Below is a small trained network, with its code and all its weights. Each question gives an input and a class and asks what happens when units are switched off, that is, made to give their printed mean instead of their output.

import numpy as np


def w(rows, s, z=0):
    codes = np.array(rows[::2]) - 128.0
    scale = np.full(codes.shape[1], s)
    scale[-1] = z or s
    return codes * scale


def norm(h):
    return h / np.sqrt((h * h).mean(-1, keepdims=True) + 1e-5)


def f(y):
    return np.maximum(y, 0)


def log_softmax(a):
    a = a - a.max(-1, keepdims=True)
    return a - np.log(np.exp(a).sum(-1, keepdims=True))


def net(x, mask):
    res = np.array(x, float).reshape(1, 3) / 4 @ E
    u = 0
    for l in range(3):
        y = f(norm(res) @ A[l][:, :-1].T + A[l][:, -1])
        res = res + np.where(mask[u : u + 7], y, B[l][:, -1]) @ B[l][:, :-1]
        u += 7
    return log_softmax(norm(res)[-1] @ U[:, :-1].T + U[:, -1])


A, B = {}, {}
E = w([
[133,149,126],'x0',
[130,109,1],'x1',
[249,114,156],'x2',
],0.009)
A[0] = w([
[42,144,166,3],'0.n0',
[119,168,182,63],'0.n1',
[171,232,230,84],'0.n2',
[205,148,102,190],'0.n3',
[27,3,169,79],'0.n4',
[83,57,91,91],'0.n5',
[131,62,220,189],'0.n6',
],0.0081,0.0049)
B[0] = w([
[179,128,38,159],'0.n0',
[91,42,124,157],'0.n1',
[82,1,69,237],'0.n2',
[13,169,108,236],'0.n3',
[89,211,120,185],'0.n4',
[148,41,149,171],'0.n5',
[154,99,66,253],'0.n6',
],0.006,0.0045)
A[1] = w([
[173,185,128,66],'1.n0',
[100,98,249,2],'1.n1',
[73,115,102,147],'1.n2',
[164,121,90,214],'1.n3',
[105,80,187,74],'1.n4',
[144,47,129,2],'1.n5',
[199,106,145,50],'1.n6',
],0.017,0.003)
B[1] = w([
[121,125,197,138],'1.n0',
[141,105,21,194],'1.n1',
[181,176,147,254],'1.n2',
[160,105,173,214],'1.n3',
[181,134,29,196],'1.n4',
[152,216,164,212],'1.n5',
[108,90,251,184],'1.n6',
],0.012,0.0071)
A[2] = w([
[10,180,117,162],'2.n0',
[111,102,239,47],'2.n1',
[172,155,65,92],'2.n2',
[137,190,182,123],'2.n3',
[130,157,142,255],'2.n4',
[96,138,77,191],'2.n5',
[106,35,90,206],'2.n6',
],0.014,0.0018)
B[2] = w([
[117,127,246,196],'2.n0',
[9,202,135,178],'2.n1',
[69,102,75,254],'2.n2',
[174,218,102,201],'2.n3',
[77,147,147,179],'2.n4',
[135,97,176,189],'2.n5',
[78,23,54,156],'2.n6',
],0.011,0.0074)
U = w([
[122,13,26,160],'0',
[133,174,95,252],'1',
[129,111,237,189],'2',
[168,251,47,47],'3',
[139,71,157,5],'4',
],0.016,0.015)

Each question gives the input, the list of numbers given to net, and the class t.
The units are the neurons (one row each of A and B). Each row of codes is followed by its name. A weight is (code - 128) times the scale printed after its matrix; where a second scale follows, it is the last column's (A, B and U).
mask holds one flag per neuron, layer by layer. A switched-off neuron (its flag False) gives its mean, the last column of its row in B, instead of its output. The means were averaged over made-up inputs and are rounded, as every weight is.
A unit's drop is (log p(t) with every unit on - log p(t) with that unit switched off) / (log p(t) with every unit on - log p(t) with every unit switched off).
The circuit of an input: a set's keep is (log p(t) with only the set's units on - log p(t) with every unit switched off) / (log p(t) with every unit on - log p(t) with every unit switched off). Starting from the 12 units with the biggest drops (on a tie, the unit counted first), units are removed one at a time, each time the one whose removal leaves the highest keep (on an exact tie, the one counted first), for as long as the keep stays at least 0.8.
units of the circuit, in order: the units of the circuit, biggest drop first
k most important neurons: the k neurons with the biggest drops, biggest first
k most important neurons of layer l: the k neurons of layer l with the biggest drops, biggest first
drop when u is switched off: that unit's drop, to one decimal
input [1,2,-8], class 2: units of the circuit, in order -> [2.n0]
input [1,5,6], class 2: units of the circuit, in order -> [1.n3 1.n1 1.n4]
input [-2,2,-2], class 3: units of the circuit, in order -> [1.n2 2.n1]
input [-6,5,-8], class 2: units of the circuit, in order -> [2.n0 1.n4]
input [-4,-5,-5], class 0: units of the circuit, in order -> [1.n5 1.n1]
input [-1,5,6], class 2: units of the circuit, in order -> [1.n3 1.n1 1.n4]
input [3,5,-7], class 2: units of the circuit, in order -> [2.n0 1.n4]
input [-3,2,-2], class 3: units of the circuit, in order -> [1.n2 2.n1]
input [-1,-1,-1], class 3: 2 most important neurons -> [1.n1 1.n6]
input [7,7,8], class 2: 3 most important neurons -> [0.n2 1.n1 1.n3]
input [0,-3,0], class 3: 4 most important neurons -> [1.n5 0.n6 0.n2 1.n1]
input [-4,-5,3], class 0: 2 most important neurons -> [1.n1 1.n4]
input [-1,-3,0], class 3: 4 most important neurons -> [1.n5 0.n6 0.n2 1.n1]
input [3,2,-5], class 2: units of the circuit, in order -> [2.n0]
input [-6,-3,1], class 1: 2 most important neurons -> [1.n5 0.n6]
input [3,-3,3], class 3: 2 most important neurons -> [1.n5 0.n2]
input [-6,-3,3], class 1: 3 most important neurons -> [1.n5 0.n6 2.n0]
input [-4,-8,-8], class 0: 2 most important neurons -> [1.n1 0.n3]
input [-2,-5,5], class 0: 2 most important neurons -> [1.n4 1.n1]
input [1,2,-2], class 3: 2 most important neurons -> [1.n2 1.n1]
input [2,-7,-6], class 0: 2 most important neurons -> [1.n1 1.n5]
input [4,7,5], class 0: 2 most important neurons -> [1.n5 1.n2]
input [-2,-1,-6], class 2: 2 most important neurons -> [2.n0 1.n5]
input [5,-7,7], class 0: 3 most important neurons -> [1.n1 1.n4 0.n2]
input [-8,-2,2], class 1: most important neuron of layer 0 -> [0.n6]
input [3,4,6], class 2: 3 most important neurons of layer 1 -> [1.n3 1.n5 1.n2]
input [-7,4,-8], class 2: drop when 0.n0 is switched off -> 0.0
input [-1,-8,6], class 0: drop when 1.n1 is switched off -> 1.1
input [-6,3,-7], class 2: drop when 2.n0 is switched off -> 0.3
